Below are the code and all the weights of a small trained network. Each question names an input and a target symbol and asks about switching units off, where a switched-off unit gives its printed mean instead of its output.

import numpy as np


def w(rows, s, z=0):
    codes = np.array(rows[::2]) - 128.0
    scale = np.full(codes.shape[1], s)
    scale[-1] = z or s
    return codes * scale


def f(y):
    return np.maximum(y, 0)


def softmax(a):
    e = np.exp(a - a.max(-1, keepdims=True))
    return e / e.sum(-1, keepdims=True)


def log_softmax(a):
    a = a - a.max(-1, keepdims=True)
    return a - np.log(np.exp(a).sum(-1, keepdims=True))


def net(x, mask):
    ids = ['αβγδεζθλμξπστψω'.index(c) for c in x.split()]
    T = len(ids)
    res = E[ids] + P[:T]
    r = res
    for j in range(2):
        rows = slice(2 * j, 2 * j + 2)
        q, k, v = (r @ M[0][rows].T for M in (Q, K, V))
        z = softmax(np.where(np.tri(T) > 0, q @ k.T / 2**0.5, -1e9)) @ v
        o = O[0][rows]
        res = res + np.where(mask[j], z, o[:, -1]) @ o[:, :-1]
    y = f(res @ A[0][:, :-1].T + A[0][:, -1])
    res = res + np.where(mask[2:14], y, B[0][:, -1]) @ B[0][:, :-1]
    return log_softmax(res[-1] @ U[:, :-1].T + U[:, -1])


Q, K, V, O, A, B = {}, {}, {}, {}, {}, {}
E = w([
[228,129,199,95],'α',
[193,160,138,50],'β',
[68,192,245,93],'γ',
[150,163,139,81],'δ',
[205,165,85,52],'ε',
[63,149,132,42],'ζ',
[114,232,130,173],'θ',
[208,193,140,128],'λ',
[109,167,175,99],'μ',
[208,85,174,138],'ξ',
[120,152,165,69],'π',
[136,168,170,53],'σ',
[159,234,117,42],'τ',
[167,128,182,70],'ψ',
[78,154,104,41],'ω',
],0.012)
P = w([
[235,246,254,124],'0',
[160,107,128,68],'1',
[145,113,133,73],'2',
[161,98,143,93],'3',
[143,113,150,67],'4',
[165,109,155,83],'5',
[169,122,149,76],'6',
[153,121,162,69],'7',
],0.006)
Q[0] = w([
[169,250,179,57],'H0',
[79,110,36,153],'H0',
[63,5,6,220],'H1',
[163,236,100,147],'H1',
],0.013)
K[0] = w([
[98,154,175,192],'H0',
[119,40,68,105],'H0',
[68,83,2,147],'H1',
[113,199,151,88],'H1',
],0.017)
V[0] = w([
[29,206,142,214],'H0',
[123,194,20,154],'H0',
[179,4,196,215],'H1',
[120,33,62,52],'H1',
],0.013)
O[0] = w([
[9,175,25,144,139],'H0',
[122,179,66,96,99],'H0',
[191,38,65,183,59],'H1',
[171,196,112,38,8],'H1',
],0.012,0.014)
A[0] = w([
[64,50,122,141,164],'N0',
[101,140,177,254,210],'N1',
[136,198,147,37,176],'N2',
[111,135,83,106,192],'N3',
[178,219,149,220,101],'N4',
[96,139,166,122,66],'N5',
[125,99,127,163,138],'N6',
[99,94,182,76,125],'N7',
[113,113,190,140,97],'N8',
[77,207,110,205,98],'N9',
[81,170,41,157,51],'N10',
[88,116,48,207,2],'N11',
],0.0082,0.0038)
B[0] = w([
[210,116,77,156,190],'N0',
[148,241,63,79,247],'N1',
[233,87,81,67,176],'N2',
[166,145,128,190,143],'N3',
[89,99,144,48,148],'N4',
[58,131,137,73,170],'N5',
[154,159,85,141,155],'N6',
[98,104,125,208,180],'N7',
[48,151,150,137,188],'N8',
[153,7,115,101,200],'N9',
[124,141,194,189,165],'N10',
[178,25,172,117,159],'N11',
],0.011,0.016)
U = w([
[162,138,136,74,121],'α',
[212,131,150,157,208],'β',
[127,149,167,140,93],'γ',
[170,130,186,189,251],'δ',
[79,73,163,59,3],'ε',
[78,147,70,160,208],'ζ',
[100,2,149,119,79],'θ',
[123,93,214,144,89],'λ',
[97,127,192,155,39],'μ',
[154,190,106,135,84],'ξ',
[219,117,139,109,67],'π',
[173,123,127,53,36],'σ',
[121,125,178,133,137],'τ',
[115,61,13,66,243],'ψ',
[172,90,186,89,158],'ω',
],0.0063,0.0025)

Each question gives the input, a string of symbols that net reads in full, and the target symbol t.
The units are the heads (2 rows each of Q, K, V and O) and the neurons (one row each of A and B). Each row of codes is followed by its name. A weight is (code - 128) times the scale printed after its matrix; where a second scale follows, it is the last column's (O, A, B and U).
mask holds one flag per unit, heads first, then neurons. A switched-off unit (its flag False) gives its mean, the last column of its rows in O or B, instead of its output. The means were averaged over made-up inputs and are rounded, as every weight is.
A unit's drop is (log p(t) with every unit on - log p(t) with that unit switched off) / (log p(t) with every unit on - log p(t) with every unit switched off).
The circuit of an input: a set's keep is (log p(t) with only the set's units on - log p(t) with every unit switched off) / (log p(t) with every unit on - log p(t) with every unit switched off). Starting from the 12 units with the biggest drops (on a tie, the unit counted first), units are removed one at a time, each time the one whose removal leaves the highest keep (on an exact tie, the one counted first), for as long as the keep stays at least 0.8.
units of the circuit, in order: the units of the circuit, biggest drop first
most important unit: the unit with the biggest drop
k most important neurons: the k neurons with the biggest drops, biggest first
heads that matter: for each layer, one digit per head in row order, 1 if its drop is at least 0.15 and else 0, layers parted by /
input γ μ τ ψ, target ψ: 2 most important neurons	N1, N0
input θ ε β θ δ β λ, target ψ: units of the circuit, in order	H0
input θ ω π π β θ ξ δ, target θ: 3 most important neurons	N9, N11, N10
input ξ ε ε, target β: heads that matter	11
input θ π λ, target θ: heads that matter	10
input γ ε θ ξ γ, target ζ: 3 most important neurons	N1, N2, N8
input ξ σ π σ μ ξ δ, target β: units of the circuit, in order	H1, H0, N9
input α ψ ε λ, target β: units of the circuit, in order	H1, H0
input γ σ τ θ μ μ σ, target ψ: heads that matter	11
input γ γ θ τ θ, target ψ: units of the circuit, in order	N1, N9, H0
input ε ε τ θ ζ γ ε γ, target ζ: units of the circuit, in order	H0, N1, N11
input ξ ω ξ ε τ ε δ, target β: heads that matter	11
input θ α σ ζ β β ε β, target θ: 4 most important neurons	N9, N11, N10, N1
input ξ ω μ, target β: most important unit	H1
input θ μ λ τ δ δ τ, target θ: heads that matter	10
input θ σ δ θ, target ψ: 2 most important neurons	N9, N1
input γ λ τ μ, target ψ: 4 most important neurons	N1, N9, N0, N11
input τ τ α ξ ζ γ τ, target ε: heads that matter	01
input γ τ β, target ψ: 2 most important neurons	N1, N0
input γ τ τ, target ψ: 2 most important neurons	N1, N9
input θ θ μ τ δ θ σ ζ, target θ: heads that matter	10
input α τ π ψ, target β: heads that matter	11
input ξ ε ω θ ψ, target ψ: units of the circuit, in order	H1
